Here is a tiny trained network, its code and every weight. The questions are about switching its units off for an input and a class, where a switched-off unit gives its printed mean instead of its output.

import numpy as np


def w(rows, s, z=0):
    codes = np.array(rows[::2]) - 128.0
    scale = np.full(codes.shape[1], s)
    scale[-1] = z or s
    return codes * scale


def f(y):
    return y / 2 * (1 + np.tanh(0.7978845608 * (y + 0.044715 * y**3)))


def log_softmax(a):
    a = a - a.max(-1, keepdims=True)
    return a - np.log(np.exp(a).sum(-1, keepdims=True))


def net(x, mask):
    res = np.array(x, float).reshape(1, 4) / 4 @ E
    y = f(res @ A[0][:, :-1].T + A[0][:, -1])
    res = res + np.where(mask, y, B[0][:, -1]) @ B[0][:, :-1]
    return log_softmax(res[-1] @ U[:, :-1].T + U[:, -1])


A, B = {}, {}
E = w([
[89,108,97,51,97,184,64,115,90,92,58,212],'x0',
[74,113,62,93,85,78,181,124,146,19,143,1],'x1',
[210,191,103,59,205,95,184,172,206,64,208,138],'x2',
[78,125,219,12,150,144,144,45,34,191,155,149],'x3',
],0.0082)
A[0] = w([
[144,164,142,149,118,119,109,154,119,140,139,119,85],'neuron 0',
[202,122,151,181,165,87,137,151,150,210,164,117,182],'neuron 1',
[89,102,129,77,122,143,161,62,56,183,132,140,128],'neuron 2',
[110,110,131,130,118,156,118,149,109,107,141,98,104],'neuron 3',
[144,167,183,114,203,101,191,129,175,147,215,105,180],'neuron 4',
[85,109,83,168,36,98,136,112,151,82,87,64,212],'neuron 5',
[70,102,169,78,103,175,153,39,66,145,86,109,164],'neuron 6',
[110,140,80,92,121,73,161,122,150,41,157,61,221],'neuron 7',
[32,92,144,115,104,163,67,118,39,200,109,140,220],'neuron 8',
[123,83,97,202,123,143,139,122,129,121,102,108,142],'neuron 9',
[178,159,152,106,222,145,145,169,138,139,184,181,233],'neuron 10',
[77,124,154,68,140,149,140,73,80,164,105,165,133],'neuron 11',
[147,118,82,220,96,112,97,174,144,127,80,121,151],'neuron 12',
[72,93,197,173,90,102,126,109,81,184,100,102,179],'neuron 13',
[93,122,84,70,129,74,175,146,148,38,170,76,234],'neuron 14',
[95,118,66,154,83,119,157,154,160,59,139,56,146],'neuron 15',
[153,151,154,150,133,93,204,178,147,65,162,75,226],'neuron 16',
[186,152,116,136,147,162,102,194,206,109,126,196,170],'neuron 17',
[91,91,160,117,88,214,69,138,110,176,74,254,255],'neuron 18',
],0.0085,0.0041)
B[0] = w([
[108,140,140,147,121,129,175,129,141,132,118,143,130],'neuron 0',
[63,170,120,170,102,103,202,84,189,219,88,153,188],'neuron 1',
[131,79,150,92,76,88,146,119,114,143,187,84,186],'neuron 2',
[136,97,147,110,115,124,113,130,154,148,80,110,132],'neuron 3',
[149,182,140,130,130,43,159,79,188,115,138,48,197],'neuron 4',
[121,24,169,156,98,231,68,193,163,72,95,129,209],'neuron 5',
[114,88,180,82,68,128,152,149,85,130,174,104,203],'neuron 6',
[177,124,112,85,129,151,96,198,123,45,116,41,226],'neuron 7',
[93,76,220,95,123,157,100,81,37,172,144,131,228],'neuron 8',
[113,96,138,192,158,187,115,142,148,112,83,141,162],'neuron 9',
[159,201,64,86,121,40,220,64,133,151,139,163,199],'neuron 10',
[141,86,114,45,71,91,163,101,59,199,153,128,191],'neuron 11',
[98,126,114,219,145,197,141,162,172,105,131,189,193],'neuron 12',
[46,81,166,150,147,161,112,105,124,156,90,67,194],'neuron 13',
[174,116,102,55,142,106,81,171,132,3,148,31,230],'neuron 14',
[189,51,135,122,113,176,71,210,186,48,113,65,213],'neuron 15',
[162,119,89,165,123,104,155,137,206,74,108,36,213],'neuron 16',
[195,180,57,125,142,178,156,162,138,134,158,203,195],'neuron 17',
[122,160,143,98,175,199,60,75,2,161,121,196,249],'neuron 18',
],0.0076,0.015)
U = w([
[90,75,206,56,56,110,116,104,40,169,150,133,231],'0',
[174,188,79,96,191,153,89,134,79,140,106,254,234],'1',
[173,176,99,75,154,48,156,141,142,64,147,86,8],'2',
[133,176,130,165,118,47,174,97,185,190,124,134,129],'3',
[142,56,145,121,93,144,42,218,149,39,100,71,109],'4',
[141,125,87,213,118,150,160,208,194,110,114,175,131],'5',
[58,98,191,199,151,166,64,115,82,150,63,169,14],'6',
[64,132,174,176,136,98,146,90,125,196,89,67,152],'7',
],0.008,0.0012)

Each question gives the input, the list of numbers given to net, and the class t.
The units are the neurons (one row each of A and B). Each row of codes is followed by its name. A weight is (code - 128) times the scale printed after its matrix; where a second scale follows, it is the last column's (A, B and U).
mask holds one flag per neuron, in row order. A switched-off neuron (its flag False) gives its mean, the last column of its row in B, instead of its output. The means were averaged over made-up inputs and are rounded, as every weight is.
A unit's drop is (log p(t) with every unit on - log p(t) with that unit switched off) / (log p(t) with every unit on - log p(t) with every unit switched off).
The circuit of an input: a set's keep is (log p(t) with only the set's units on - log p(t) with every unit switched off) / (log p(t) with every unit on - log p(t) with every unit switched off). Starting from the 12 units with the biggest drops (on a tie, the unit counted first), units are removed one at a time, each time the one whose removal leaves the highest keep (on an exact tie, the one counted first), for as long as the keep stays at least 0.8.
units of the circuit, in order: the units of the circuit, biggest drop first
top k neurons: the k neurons with the biggest drops, biggest first
drop of u: that unit's drop, to one decimal
input [-8,8,7,0], class 4: top 4 neurons -> [neuron 15; neuron 7; neuron 5; neuron 14]
input [1,3,-8,0], class 0: units of the circuit, in order -> [neuron 8]
input [-4,-8,1,3], class 3: units of the circuit, in order -> [neuron 1; neuron 10]
input [4,1,2,1], class 0: top 2 neurons -> [neuron 15; neuron 16]
input [8,-5,3,2], class 1: top 3 neurons -> [neuron 18; neuron 17; neuron 13]
input [7,-7,2,1], class 1: top 2 neurons -> [neuron 18; neuron 17]
input [5,-7,-7,-3], class 6: top 2 neurons -> [neuron 18; neuron 12]
input [2,-3,-2,-7], class 5: top 2 neurons -> [neuron 8; neuron 12]
input [-6,5,1,7], class 2: top 2 neurons -> [neuron 4; neuron 5]
input [-3,3,7,-4], class 2: top 2 neurons -> [neuron 4; neuron 10]
input [-3,-4,3,3], class 3: drop of neuron 16 -> 0.0
input [7,2,5,4], class 0: drop of neuron 11 -> 0.1
input [-5,-4,0,-5], class 5: drop of neuron 12 -> 0.2
input [-7,-3,6,-6], class 2: units of the circuit, in order -> [neuron 10]
input [7,-1,7,-3], class 2: drop of neuron 8 -> 0.2
